Below are the code and all the weights of a small trained network. Each question names an input and a class and asks about switching units off, where a switched-off unit gives its printed mean instead of its output.

import numpy as np


def w(rows, s, z=0):
    codes = np.array(rows[::2]) - 128.0
    scale = np.full(codes.shape[1], s)
    scale[-1] = z or s
    return codes * scale


def f(y):
    return y / 2 * (1 + np.tanh(0.7978845608 * (y + 0.044715 * y**3)))


def log_softmax(a):
    a = a - a.max(-1, keepdims=True)
    return a - np.log(np.exp(a).sum(-1, keepdims=True))


def net(x, mask):
    res = np.array(x, float).reshape(1, 8) / 4 @ E
    y = f(res @ A[0][:, :-1].T + A[0][:, -1])
    res = res + np.where(mask, y, B[0][:, -1]) @ B[0][:, :-1]
    return log_softmax(res[-1] @ U[:, :-1].T + U[:, -1])


A, B = {}, {}
E = w([
[146,135,124,135,124,143,111,129,135,131,119],'x0',
[163,192,9,198,175,205,69,9,53,219,252],'x1',
[217,238,44,214,182,58,244,237,197,194,95],'x2',
[118,133,116,128,119,122,132,117,131,122,121],'x3',
[121,125,119,138,121,132,140,130,129,113,137],'x4',
[34,197,215,221,219,214,168,21,227,170,45],'x5',
[123,136,136,119,139,125,121,137,122,134,130],'x6',
[156,111,131,135,127,146,127,128,129,125,120],'x7',
],0.0044)
A[0] = w([
[95,64,93,41,91,201,41,65,65,163,199,228],'neuron 0',
[58,168,192,207,183,183,201,81,224,178,42,218],'neuron 1',
[191,178,29,192,198,129,214,195,136,187,196,226],'neuron 2',
[44,69,219,94,128,106,171,200,179,56,46,242],'neuron 3',
[38,44,208,77,74,121,89,176,191,86,54,222],'neuron 4',
[201,219,104,212,162,65,215,234,195,140,34,251],'neuron 5',
[58,177,186,182,190,193,76,30,155,185,167,237],'neuron 6',
[58,54,121,56,89,155,53,51,45,102,164,242],'neuron 7',
[39,25,255,110,150,189,65,54,181,67,55,239],'neuron 8',
[181,198,52,192,98,132,108,80,77,219,223,246],'neuron 9',
[191,194,85,222,169,80,199,144,156,217,185,188],'neuron 10',
[208,145,122,95,86,59,207,194,165,70,88,198],'neuron 11',
[210,174,47,58,72,76,172,210,63,95,167,222],'neuron 12',
[192,56,146,65,70,56,60,199,52,86,140,234],'neuron 13',
[85,189,214,194,225,190,198,62,214,179,58,227],'neuron 14',
],0.0049,0.0029)
B[0] = w([
[37,42,72,171,30,207,58,47,71,99,204,196],'neuron 0',
[23,200,226,200,214,95,182,39,176,137,114,223],'neuron 1',
[203,200,75,66,198,149,234,103,67,213,206,218],'neuron 2',
[51,244,225,107,157,42,68,214,215,33,42,217],'neuron 3',
[40,185,202,27,152,69,48,212,170,46,62,203],'neuron 4',
[235,198,222,172,104,13,225,217,204,213,65,254],'neuron 5',
[20,67,27,205,223,226,35,60,209,224,147,203],'neuron 6',
[35,41,45,148,61,206,56,81,75,30,188,202],'neuron 7',
[45,196,146,103,208,207,23,200,196,39,83,216],'neuron 8',
[229,112,52,37,166,229,189,54,51,223,220,205],'neuron 9',
[184,228,87,102,201,120,201,79,125,178,190,207],'neuron 10',
[208,80,179,72,51,52,224,188,89,147,46,197],'neuron 11',
[189,73,66,42,47,45,216,226,21,193,139,203],'neuron 12',
[192,85,193,73,14,59,42,195,3,65,83,207],'neuron 13',
[33,212,217,202,197,154,209,63,252,179,141,230],'neuron 14',
],0.0042,0.008)
U = w([
[72,42,199,55,34,71,36,210,88,20,39,167],'0',
[18,205,207,98,238,198,35,165,224,41,46,65],'1',
[220,136,205,58,36,23,234,227,137,178,28,154],'2',
[127,204,251,242,215,37,230,183,223,137,67,27],'3',
[155,38,61,94,55,208,53,52,49,116,207,251],'4',
[32,53,35,230,208,220,31,24,255,195,154,78],'5',
[224,169,37,51,173,150,224,181,38,198,210,66],'6',
[173,215,120,191,205,193,221,31,219,209,178,6],'7',
],0.0042,0.0026)

Each question gives the input, the list of numbers given to net, and the class t.
The units are the neurons (one row each of A and B). Each row of codes is followed by its name. A weight is (code - 128) times the scale printed after its matrix; where a second scale follows, it is the last column's (A, B and U).
mask holds one flag per neuron, in row order. A switched-off neuron (its flag False) gives its mean, the last column of its row in B, instead of its output. The means were averaged over made-up inputs and are rounded, as every weight is.
A unit's drop is (log p(t) with every unit on - log p(t) with that unit switched off) / (log p(t) with every unit on - log p(t) with every unit switched off).
The circuit of an input: a set's keep is (log p(t) with only the set's units on - log p(t) with every unit switched off) / (log p(t) with every unit on - log p(t) with every unit switched off). Starting from the 12 units with the biggest drops (on a tie, the unit counted first), units are removed one at a time, each time the one whose removal leaves the highest keep (on an exact tie, the one counted first), for as long as the keep stays at least 0.8.
circuit, biggest first: the units of the circuit, biggest drop first
most important unit: the unit with the biggest drop
k most important neurons: the k neurons with the biggest drops, biggest first
drop when u is switched off: that unit's drop, to one decimal
input [1,-3,-1,-7,-5,-5,-7,5], class 0: most important unit	neuron 5
input [2,1,-7,-3,1,4,-3,-3], class 5: 2 most important neurons	[neuron 6; neuron 0]
input [6,-3,-1,4,-8,0,0,-4], class 0: circuit, biggest first	[neuron 14; neuron 10; neuron 2]
input [4,-2,-1,-2,-1,-7,-6,1], class 0: 2 most important neurons	[neuron 5; neuron 13]
input [8,-8,0,3,8,2,-7,-1], class 1: 2 most important neurons	[neuron 8; neuron 4]
input [-1,0,-3,8,1,-2,-2,-1], class 0: circuit, biggest first	[neuron 2; neuron 14]
input [5,8,0,6,-4,0,-8,1], class 4: circuit, biggest first	[neuron 5; neuron 14]
input [6,2,-6,8,0,4,7,4], class 5: circuit, biggest first	[neuron 6; neuron 0]
input [-8,7,-4,4,-7,1,3,-8], class 5: 4 most important neurons	[neuron 6; neuron 13; neuron 12; neuron 11]
input [4,5,-1,1,4,7,-5,-5], class 5: 2 most important neurons	[neuron 6; neuron 5]
input [6,7,-3,-8,6,3,-8,1], class 5: drop when neuron 6 is switched off	0.2
input [-4,4,-1,7,-7,-5,5,-4], class 4: drop when neuron 5 is switched off	0.1
input [-1,1,-3,-6,8,-2,6,5], class 4: drop when neuron 2 is switched off	-0.1
input [-8,5,-2,8,2,8,-1,-3], class 5: circuit, biggest first	[neuron 6]
